Below are the code and all the weights of a small trained network. Each question names an input and a class and asks about switching units off, where a switched-off unit gives its printed mean instead of its output.

import numpy as np


def w(rows, s, z=0):
    codes = np.array(rows[::2]) - 128.0
    scale = np.full(codes.shape[1], s)
    scale[-1] = z or s
    return codes * scale


def f(y):
    return np.maximum(y, 0)


def log_softmax(a):
    a = a - a.max(-1, keepdims=True)
    return a - np.log(np.exp(a).sum(-1, keepdims=True))


def net(x, mask):
    res = np.array(x, float).reshape(1, 5) / 4 @ E
    y = f(res @ A[0][:, :-1].T + A[0][:, -1])
    res = res + np.where(mask, y, B[0][:, -1]) @ B[0][:, :-1]
    return log_softmax(res[-1] @ U[:, :-1].T + U[:, -1])


A, B = {}, {}
E = w([
[130,127,129],'x0',
[199,107,25],'x1',
[125,127,128],'x2',
[254,184,177],'x3',
[215,24,160],'x4',
],0.0045)
A[0] = w([
[162,178,140,65],'N1',
[119,89,147,79],'N2',
[123,189,124,129],'N3',
[169,142,41,77],'N4',
[181,184,146,74],'N5',
[183,138,153,99],'N6',
[159,90,178,96],'N7',
[172,167,181,88],'N8',
[68,89,139,158],'N9',
[100,139,181,88],'N10',
[65,64,64,74],'N11',
[137,121,134,235],'N12',
[75,120,119,124],'N13',
[109,142,178,69],'N14',
[111,105,128,255],'N15',
[76,66,125,77],'N16',
[137,183,69,133],'N17',
[100,128,178,94],'N18',
[154,171,150,183],'N19',
[172,71,158,110],'N20',
[78,203,89,76],'N21',
[143,58,156,90],'N22',
[189,158,56,122],'N23',
[96,118,157,194],'N24',
[113,146,247,113],'N25',
[140,105,55,96],'N26',
[192,148,143,64],'N27',
[121,111,152,91],'N28',
[130,2,176,94],'N29',
[109,115,190,82],'N30',
[144,64,133,91],'N31',
[83,68,125,103],'N32',
],0.015,0.006)
B[0] = w([
[156,198,181,143],'N1',
[91,137,139,138],'N2',
[109,174,64,161],'N3',
[47,62,208,167],'N4',
[134,203,216,162],'N5',
[145,146,162,175],'N6',
[112,158,87,178],'N7',
[171,196,178,173],'N8',
[181,139,152,204],'N9',
[59,79,152,157],'N10',
[157,184,250,192],'N11',
[221,101,52,233],'N12',
[155,131,139,177],'N13',
[70,89,157,145],'N14',
[252,63,53,254],'N15',
[141,195,212,168],'N16',
[124,126,89,168],'N17',
[81,80,140,157],'N18',
[196,147,124,194],'N19',
[95,158,64,196],'N20',
[57,209,43,179],'N21',
[71,168,98,172],'N22',
[93,24,142,187],'N23',
[153,95,99,205],'N24',
[83,14,166,210],'N25',
[103,35,166,165],'N26',
[119,158,187,164],'N27',
[102,123,137,135],'N28',
[73,198,77,211],'N29',
[84,80,158,157],'N30',
[79,154,92,163],'N31',
[149,172,202,173],'N32',
],0.019,0.0063)
U = w([
[197,132,207,68],'0',
[96,3,175,63],'1',
[94,160,64,61],'2',
[204,69,116,251],'3',
[201,76,111,189],'4',
],0.011,0.0031)

Each question gives the input, the list of numbers given to net, and the class t.
The units are the neurons (one row each of A and B). Each row of codes is followed by its name. A weight is (code - 128) times the scale printed after its matrix; where a second scale follows, it is the last column's (A, B and U).
mask holds one flag per neuron, in row order. A switched-off neuron (its flag False) gives its mean, the last column of its row in B, instead of its output. The means were averaged over made-up inputs and are rounded, as every weight is.
A unit's drop is (log p(t) with every unit on - log p(t) with that unit switched off) / (log p(t) with every unit on - log p(t) with every unit switched off).
The circuit of an input: a set's keep is (log p(t) with only the set's units on - log p(t) with every unit switched off) / (log p(t) with every unit on - log p(t) with every unit switched off). Starting from the 12 units with the biggest drops (on a tie, the unit counted first), units are removed one at a time, each time the one whose removal leaves the highest keep (on an exact tie, the one counted first), for as long as the keep stays at least 0.8.
circuit, biggest first: the units of the circuit, biggest drop first
most important unit: the unit with the biggest drop
top k neurons: the k neurons with the biggest drops, biggest first
drop when u is switched off: that unit's drop, to one decimal
input [3,3,-5,-4,-8], class 2: circuit, biggest first : (N21)
input [4,-3,-7,2,7], class 2: circuit, biggest first : (N29; N20)
input [6,4,-4,7,2], class 0: circuit, biggest first : (N5; N27)
input [-2,5,3,-5,-2], class 0: top 2 neurons : (N11; N25)
input [5,8,1,3,5], class 1: circuit, biggest first : (N4; N23)
input [6,2,-2,6,-3], class 0: circuit, biggest first : (N5; N15)
input [-3,-3,6,8,8], class 0: top 4 neurons : (N8; N5; N27; N6)
input [5,0,-2,4,-6], class 2: circuit, biggest first : (N21; N3)
input [3,-7,2,1,-7], class 1: top 3 neurons : (N25; N10; N29)
input [5,-5,4,2,-3], class 1: top 2 neurons : (N25; N10)
input [-1,-4,-1,2,5], class 2: circuit, biggest first : (N29; N20)
input [2,-5,-2,-6,-1], class 0: circuit, biggest first : (N16; N11)
input [5,2,-4,-7,-7], class 0: top 2 neurons : (N11; N29)
input [0,-8,-6,4,-4], class 1: circuit, biggest first : (N25)
input [-3,-8,-2,0,8], class 1: top 3 neurons : (N25; N30; N21)
input [4,8,4,0,-7], class 1: top 3 neurons : (N4; N23; N26)
input [-8,8,2,6,-6], class 1: top 2 neurons : (N23; N4)
input [0,5,-5,2,8], class 2: top 2 neurons : (N29; N20)
input [-2,-5,1,6,8], class 2: top 2 neurons : (N29; N20)
input [7,0,7,2,-8], class 2: most important unit : N21
input [-6,7,-4,3,-6], class 1: top 2 neurons : (N4; N23)
input [8,3,1,-2,8], class 2: drop when N29 is switched off : 0.1
input [5,4,-7,-7,0], class 0: drop when N11 is switched off : 0.5
input [0,3,-4,-8,5], class 0: drop when N11 is switched off : 0.4
input [-4,5,-7,6,7], class 2: drop when N2 is switched off : 0.0
